Each row has a name. Each question is about the rows just above it.

[ 95 117 138 116 137 136  95 151 132 131 139 127 117 131 134 146 109 116
 120 125] : Q_678
[ 67  84  99  67 143  94  85  77 126 136  99 123 148 159 112  67 156 109
  78 135] : Q_341
[ 67  84  99  56 143  94  85  77 126 136  99 123 179 178 123 120 109 145
 142 109] : Q_650
Where do [ 67  84  99  67 143  94  85  77 126 136  99 123 148 159 112  67 156 109
  78 135] appear?	Q_341
Whose row is [ 95 117 138 116 137 136  95 151 132 131 139 127 117 131 134 146 109 116
 120 125]?	Q_678
What comes right after [142] in the named rows?	[109]
[56] with -1 step of 1 on every entry:	[55]

[125 117  91 121] = Q_630
[140 140 140 125] = Q_863
[100 173 127 169] = Q_650
[181 132 133 151] = Q_341
[126 119  78 126] = Q_728
[ 69  55 168 136] = Q_678
[ 79  80 165 157] = Q_266
[136 128 149  73] = Q_501
[128 216 104 167] = Q_255
[166 165 176 147] = Q_112
[150 186 153 153] = Q_399
Right after [168] comes	[136]
Which value appears more than once in Q_863?	[140]

[146 162 150 194 116 115 148]  Q_341
[117  98  47 162 113 130 114]  Q_630
[142 160 151 195 116 142 148]  Q_678
[162 117 116 195 151 114 124]  Q_255
[142 160 149 195 116 129 130]  Q_399
What comes right after [150] in the named rows?	[194]
Where do [142 160 149 195 116 129 130] appear?	Q_399
What is the next entry after [117 116 195 151]?	[114]
Give the next entry after [151 195 116].	[142]
The next entry after [162 117]:	[116]

[152 136 149 127 143 139 131 118 135 129 103 160 117 140 135 163 115] : Q_728
[103 121 120 116 116 120 121 119 118 125 137 120  99 120 113  69  97] : Q_678
[147 125 106 138  56 104  90 133 135 116 164 105 154 104 103  45  81] : Q_522
[139 146 148 129 167 146 144 100 119 125 102 146 125 144 149 166 161] : Q_501
[108 137 121 123  93 118 102 113 124 114 152 104 111 119 112  65  98] : Q_863
What comes right after [100] in the named rows?	[119]
Right after [138] comes	[56]
Repeated in Q_522:	[104]
The row with [103 121 120 116 116 120 121 119 118 125 137 120  99 120 113  69  97] is	Q_678
The next entry after [103 160 117 140]:	[135]
Repeated in Q_728:	[135]
Which row holds [152 136 149 127 143 139 131 118 135 129 103 160 117 140 135 163 115]?	Q_728

[116 131 134 137 145 135 125 116 111 116]  Q_266
[116 130 134 137  99 135 116 116 137  37]  Q_341
[152 139 134 169 145 135 119 120 111 128]  Q_630
[145 130 134 135 145 137 116 164 145 153]  Q_650
Right after [119] comes	[120]
Which value appears more than once in Q_650?	[145]
Give the next entry after [137 145 135].	[125]

[159 135  88 150 136 146] : Q_863
[134 134  60 127 145 160] : Q_522
[130 133 118 135 146 168] : Q_650
[124 126 114 127 145 128] : Q_112
[124 138 124 157 129 124] : Q_728
[124 126 114 127 145 152] : Q_501
[157 139 118 148 112 100] : Q_266
[134 134 110 127 145 160] : Q_399
The entry that follows [148]:	[112]
Which value appears more than once in Q_728?	[124]

[123 159  88 140 167  94 126 110 148]  Q_266
[128 119  99 125 148 123 146 135 123]  Q_501
[ 61  89 177  46 143 151 133 161  52]  Q_112
[146 191 129 167 132 113 120  69 175]  Q_630
[125 102 133 102 117 102 154 102  91]  Q_728
[ 93 117 140  89 150 132 136 137  94]  Q_863
[141 109 174 126 166 166 133 129 166]  Q_522
[ 89  93 136 140 132 117 150 124 126]  Q_255
[125 174 105 138 168 116 153  77 147]  Q_399
[142 136  83 149 148 106 132 128 148]  Q_678
Shift each entry of [129] by +1 times 1:	[130]
Whose row is [141 109 174 126 166 166 133 129 166]?	Q_522
The entry that follows [110]:	[148]
The value that Q_522 holds more than once:	[166]
Which value appears more than once in Q_728?	[102]
Give the next entry after [ 93 117 140  89 150 132 136].	[137]

[113 115 162 104 142  74] : Q_399
[109 117 156 114 135  77] : Q_341
[135 132 117 133 125 148] : Q_630
[110 109 166 112 131  77] : Q_112
[107 121 157 102 151  59] : Q_678
[140 130 114 137 121 160] : Q_266
What is the next entry after [135 132 117]?	[133]
The entry that follows [131]:	[77]
Move every entry of [117] by -1 step of 1.	[116]

[118 115 145 119 129 127 142 124 130 138 131 123 144 134 134 129 117 122
 138 135 133 120 130 133 128] = Q_630
[149 136 141 113  99  90  55  97 122 140 109 124  84 133 138 124 130 191
  95 117 118 154 102 159 138] = Q_728
[137 138 115 137 128 130 113 130 126 120 125 132 112 122 122 126 137 134
 118 124 124 137 125 122 129] = Q_650
[123 133 126 138 125 110 123 135 124 134 143 131 120 135 116 135 127 127
 140 126 127 124 131 134 127] = Q_501
[122 113 120 145 127 132 178 131 126 131 160 134 169 123 115 159 106 123
 155 156 133 125 171  89 149] = Q_266
[127 125 132 129 125 110 123 135 124 134 143 131 120 135 116 135 127 127
 140 126 127 124 139 136 128] = Q_863
[133 127 127 125 126 127 126 132 129 127 129 124 128 129 126 128 127 122
 128 128 127 126 124 127 127] = Q_341
[112 113 157 134 138 117 149 126 134 143 123 121 133 130 133 129 115 114
 128 148 130 125 138 136 143] = Q_678
[133 127 124 125 108 120 157 144 140 130 129 128 116 120 112 127 123 126
 138 136 134 129 149 138 136] = Q_255
[133 115 121 134 125 119 139 125 135 128 122 129 116 128 127 138 119 141
 140 130 141 126 132 121 130] = Q_522
The next entry after [127 126 132 129]:	[127]
Shift each entry of [135 133 120 130] by +1 times 1:	[136 134 121 131]
Shift each entry of [127 140] by -1 times 1:	[126 139]

[102  78 147 104  44 171  65 128] : Q_341
[146 163  98 157 112 148 129  62] : Q_112
[113 134 106 114 139 144 128 139] : Q_501
[102  78 147 104  44 176  85  55] : Q_678
[143 105 146 139  79 147  94 107] : Q_266
Right after [112] comes	[148]
What is the next entry after [105 146 139  79]?	[147]

[209  92 132  83 201 147 152 106 141 136 161] : Q_341
[101  82 163  62 168 151 194 161 101  81 125] : Q_112
[130  77 170  38 143 157 120  98 142 169 177] : Q_630
[ 90 194 164 147  51 110  89 131  96 127  88] : Q_399
[151  79 155 113 111 145 209  88 172 115 191] : Q_501
The next entry after [ 90 194 164 147  51 110  89 131  96]:	[127]
What comes right after [132] in the named rows?	[83]
[111] with +1 step of 1 on every entry:	[112]
Right after [157] comes	[120]
Shift each entry of [131] by -1 times 1:	[130]

